Below are the code and all the weights of a small trained network. Each question names an input and a class and asks about switching units off, where a switched-off unit gives its printed mean instead of its output.

import numpy as np


def w(rows, s, z=0):
    codes = np.array(rows[::2]) - 128.0
    scale = np.full(codes.shape[1], s)
    scale[-1] = z or s
    return codes * scale


def norm(h):
    return h / np.sqrt((h * h).mean(-1, keepdims=True) + 1e-5)


def f(y):
    return y / 2 * (1 + np.tanh(0.7978845608 * (y + 0.044715 * y**3)))


def log_softmax(a):
    a = a - a.max(-1, keepdims=True)
    return a - np.log(np.exp(a).sum(-1, keepdims=True))


def net(x, mask):
    res = np.array(x, float).reshape(1, 5) / 4 @ E
    u = 0
    for l in range(3):
        y = f(norm(res) @ A[l][:, :-1].T + A[l][:, -1])
        res = res + np.where(mask[u : u + 3], y, B[l][:, -1]) @ B[l][:, :-1]
        u += 3
    return log_softmax(norm(res)[-1] @ U[:, :-1].T + U[:, -1])


A, B = {}, {}
E = w([
[127,121,126,128,125],'x0',
[12,66,53,50,255],'x1',
[234,20,219,176,254],'x2',
[234,219,68,147,212],'x3',
[196,56,28,95,72],'x4',
],0.0022)
A[0] = w([
[147,118,198,95,190,7],'0.n0',
[38,203,51,101,46,30],'0.n1',
[229,5,3,56,57,71],'0.n2',
],0.005,0.0017)
B[0] = w([
[152,197,165,76,227,131],'0.n0',
[185,118,171,49,186,250],'0.n1',
[41,220,254,168,218,254],'0.n2',
],0.0049,0.0021)
A[1] = w([
[206,209,40,144,229,1],'1.n0',
[80,78,3,119,203,88],'1.n1',
[19,6,160,95,154,191],'1.n2',
],0.0055,0.00046)
B[1] = w([
[2,109,79,156,121,248],'1.n0',
[252,236,118,203,122,197],'1.n1',
[143,147,109,192,114,254],'1.n2',
],0.0064,0.0031)
A[2] = w([
[201,22,142,149,231,140],'2.n0',
[155,126,41,3,101,11],'2.n1',
[114,147,48,139,189,254],'2.n2',
],0.0053,0.00059)
B[2] = w([
[101,189,84,2,59,185],'2.n0',
[113,98,151,53,175,122],'2.n1',
[165,67,221,102,5,252],'2.n2',
],0.0072,0.0023)
U = w([
[133,154,113,2,129,188],'0',
[122,145,138,145,138,226],'1',
[82,178,194,165,168,81],'2',
[212,157,99,178,102,157],'3',
[92,113,87,172,105,174],'4',
[154,72,95,118,145,17],'5',
[174,27,50,112,140,2],'6',
],0.0094,0.0049)

Each question gives the input, the list of numbers given to net, and the class t.
The units are the neurons (one row each of A and B). Each row of codes is followed by its name. A weight is (code - 128) times the scale printed after its matrix; where a second scale follows, it is the last column's (A, B and U).
mask holds one flag per neuron, layer by layer. A switched-off neuron (its flag False) gives its mean, the last column of its row in B, instead of its output. The means were averaged over made-up inputs and are rounded, as every weight is.
A unit's drop is (log p(t) with every unit on - log p(t) with that unit switched off) / (log p(t) with every unit on - log p(t) with every unit switched off).
The circuit of an input: a set's keep is (log p(t) with only the set's units on - log p(t) with every unit switched off) / (log p(t) with every unit on - log p(t) with every unit switched off). Starting from all 9 units, units are removed one at a time, each time the one whose removal leaves the highest keep (on an exact tie, the one counted first), for as long as the keep stays at least 0.8.
circuit, biggest first: the units of the circuit, biggest drop first
top k neurons: the k neurons with the biggest drops, biggest first
k most important neurons of layer l: the k neurons of layer l with the biggest drops, biggest first
input [-1,1,1,7,-5], class 4: top 3 neurons -> (1.n0 0.n2 0.n1)
input [5,-3,7,-6,-7], class 0: circuit, biggest first -> (2.n0 1.n0 0.n2)
input [-3,-5,-6,2,1], class 0: top neuron -> (1.n1)
input [4,-6,-4,5,7], class 2: circuit, biggest first -> (0.n2 1.n1)
input [-2,-5,8,2,6], class 0: circuit, biggest first -> (2.n0 1.n1)
input [1,-5,-7,-5,-3], class 0: top 2 neurons -> (0.n1 0.n2)
input [-4,-6,-3,7,-2], class 4: top 2 neurons -> (1.n0 1.n1)
input [-4,7,6,-7,-4], class 3: circuit, biggest first -> (1.n2 0.n2 1.n0)
input [-3,-6,0,8,-3], class 4: top 3 neurons -> (1.n0 1.n1 0.n2)
input [6,-1,4,7,2], class 4: top 2 neurons -> (1.n0 0.n1)
input [5,-2,6,-1,-5], class 0: circuit, biggest first -> (2.n0 0.n2)
input [8,-7,8,-8,2], class 0: top 4 neurons -> (2.n0 1.n0 1.n1 1.n2)
input [2,7,-2,-2,-5], class 3: circuit, biggest first -> (0.n2 1.n1 1.n0)
input [4,6,8,-2,-1], class 0: top 2 neurons -> (2.n0 0.n0)
input [-4,-3,5,4,2], class 0: top 3 neurons -> (2.n0 1.n2 1.n1)
input [0,7,-6,1,3], class 3: circuit, biggest first -> (1.n1)
input [0,7,4,5,-2], class 3: top 4 neurons -> (1.n1 0.n2 0.n1 2.n2)
input [1,7,0,-5,2], class 3: circuit, biggest first -> (1.n1 1.n0)
input [6,8,-5,-1,3], class 3: top 2 neurons -> (1.n1 1.n2)
input [3,-3,0,5,4], class 4: top 2 neurons -> (1.n0 1.n1)
input [4,-5,3,6,6], class 2: top neuron -> (0.n2)
input [2,1,5,5,2], class 0: 2 most important neurons of layer 1 -> (1.n2 1.n1)
input [1,4,2,6,3], class 4: 2 most important neurons of layer 0 -> (0.n1 0.n2)
input [0,2,6,2,7], class 2: 2 most important neurons of layer 0 -> (0.n2 0.n1)
input [4,8,-6,7,8], class 2: 2 most important neurons of layer 1 -> (1.n0 1.n1)
input [-6,-5,-7,-3,-3], class 0: 2 most important neurons of layer 0 -> (0.n1 0.n2)
